Here is a tiny trained network, its code and every weight. The questions are about switching its units off for an input and a class, where a switched-off unit gives its printed mean instead of its output.

import numpy as np


def w(rows, s, z=0):
    codes = np.array(rows[::2]) - 128.0
    scale = np.full(codes.shape[1], s)
    scale[-1] = z or s
    return codes * scale


def norm(h):
    return h / np.sqrt((h * h).mean(-1, keepdims=True) + 1e-5)


def f(y):
    return y / 2 * (1 + np.tanh(0.7978845608 * (y + 0.044715 * y**3)))


def log_softmax(a):
    a = a - a.max(-1, keepdims=True)
    return a - np.log(np.exp(a).sum(-1, keepdims=True))


def net(x, mask):
    res = np.array(x, float).reshape(1, 7) / 4 @ E
    u = 0
    for l in range(2):
        y = f(norm(res) @ A[l][:, :-1].T + A[l][:, -1])
        res = res + np.where(mask[u : u + 6], y, B[l][:, -1]) @ B[l][:, :-1]
        u += 6
    return log_softmax(norm(res)[-1] @ U[:, :-1].T + U[:, -1])


A, B = {}, {}
E = w([
[186,177,91,209,65,101,240,224,86],'x0',
[102,103,154,84,124,162,120,252,76],'x1',
[56,140,213,212,2,129,144,104,195],'x2',
[173,107,222,114,55,102,175,27,54],'x3',
[99,36,144,167,65,44,64,135,200],'x4',
[86,104,161,64,140,154,239,98,153],'x5',
[65,125,191,10,134,90,141,101,55],'x6',
],0.0061)
A[0] = w([
[86,77,90,123,33,103,39,232,96,43],'L0N0',
[120,160,42,90,149,181,157,56,120,15],'L0N1',
[93,126,109,19,32,135,196,159,189,85],'L0N2',
[74,217,78,30,254,203,123,143,81,4],'L0N3',
[172,202,106,150,99,165,229,176,37,156],'L0N4',
[99,102,64,147,205,171,167,152,118,156],'L0N5',
],0.0064,0.0031)
B[0] = w([
[154,128,131,116,146,68,106,168,112,189],'L0N0',
[127,106,255,117,150,150,84,126,111,140],'L0N1',
[34,101,77,189,85,169,107,92,89,155],'L0N2',
[119,224,213,155,162,198,79,157,58,225],'L0N3',
[190,92,135,117,90,127,202,123,80,253],'L0N4',
[144,148,108,98,149,220,62,159,124,179],'L0N5',
],0.0099,0.0051)
A[1] = w([
[187,127,74,163,169,119,74,175,160,3],'L1N0',
[115,114,131,113,141,123,90,91,133,38],'L1N1',
[122,112,125,95,77,82,79,149,105,7],'L1N2',
[123,123,165,91,206,87,109,2,144,24],'L1N3',
[105,119,174,116,122,48,89,166,113,29],'L1N4',
[51,90,104,97,132,180,131,164,76,29],'L1N5',
],0.012,0.0034)
B[1] = w([
[136,107,67,94,184,124,124,135,200,239],'L1N0',
[187,90,167,56,102,99,147,168,121,150],'L1N1',
[111,8,193,154,185,113,106,183,109,169],'L1N2',
[180,175,98,27,11,97,67,113,158,252],'L1N3',
[139,56,231,219,148,81,157,137,129,196],'L1N4',
[90,117,137,88,205,103,176,62,149,198],'L1N5',
],0.012,0.0045)
U = w([
[73,148,144,233,34,105,134,82,185,69],'0',
[173,119,8,134,191,118,81,190,228,128],'1',
[144,212,179,113,217,206,92,159,59,200],'2',
[16,95,121,84,168,139,208,88,135,4],'3',
[222,143,110,173,60,143,245,146,51,165],'4',
[183,141,127,36,18,83,65,75,175,130],'5',
[123,35,207,182,159,43,100,188,129,171],'6',
],0.014,0.0024)

Each question gives the input, the list of numbers given to net, and the class t.
The units are the neurons (one row each of A and B). Each row of codes is followed by its name. A weight is (code - 128) times the scale printed after its matrix; where a second scale follows, it is the last column's (A, B and U).
mask holds one flag per neuron, layer by layer. A switched-off neuron (its flag False) gives its mean, the last column of its row in B, instead of its output. The means were averaged over made-up inputs and are rounded, as every weight is.
A unit's drop is (log p(t) with every unit on - log p(t) with that unit switched off) / (log p(t) with every unit on - log p(t) with every unit switched off).
The circuit of an input: a set's keep is (log p(t) with only the set's units on - log p(t) with every unit switched off) / (log p(t) with every unit on - log p(t) with every unit switched off). Starting from all 12 units, units are removed one at a time, each time the one whose removal leaves the highest keep (on an exact tie, the one counted first), for as long as the keep stays at least 0.8.
circuit, biggest first: the units of the circuit, biggest drop first
top k neurons: the k neurons with the biggest drops, biggest first
k most important neurons of layer l: the k neurons of layer l with the biggest drops, biggest first
drop of u: that unit's drop, to one decimal
input [3,3,6,0,-2,-6,3], class 6: top 2 neurons -> L0N0, L1N2
input [5,-8,-8,-8,-1,-1,6], class 2: top neuron -> L0N3
input [1,-6,-4,7,-7,1,2], class 5: top 2 neurons -> L1N3, L0N1
input [-6,2,-7,-2,4,6,0], class 2: top 2 neurons -> L0N3, L0N5
input [4,-4,4,-4,7,-3,-1], class 6: top 3 neurons -> L1N4, L0N0, L0N5
input [4,-1,2,-1,2,6,1], class 3: circuit, biggest first -> L0N2, L1N5
input [6,-4,5,0,7,-8,-3], class 6: circuit, biggest first -> L0N0, L1N3, L1N2
input [6,-4,-7,5,8,0,6], class 6: 2 most important neurons of layer 1 -> L1N2, L1N4
input [1,6,-6,4,-3,-8,-4], class 1: 3 most important neurons of layer 1 -> L1N0, L1N4, L1N1
input [7,6,8,3,4,-8,-3], class 6: circuit, biggest first -> L0N0, L1N2
input [3,1,5,-6,4,4,7], class 3: top 3 neurons -> L0N2, L1N5, L0N1
input [-4,2,6,3,-3,-8,-7], class 1: 3 most important neurons of layer 1 -> L1N0, L1N3, L1N4
input [1,4,-8,6,6,5,5], class 3: drop of L0N1 -> 0.3
input [-5,-5,-6,-6,-4,7,-7], class 2: drop of L1N3 -> 0.0
input [1,8,1,4,3,7,7], class 3: drop of L1N5 -> 0.3
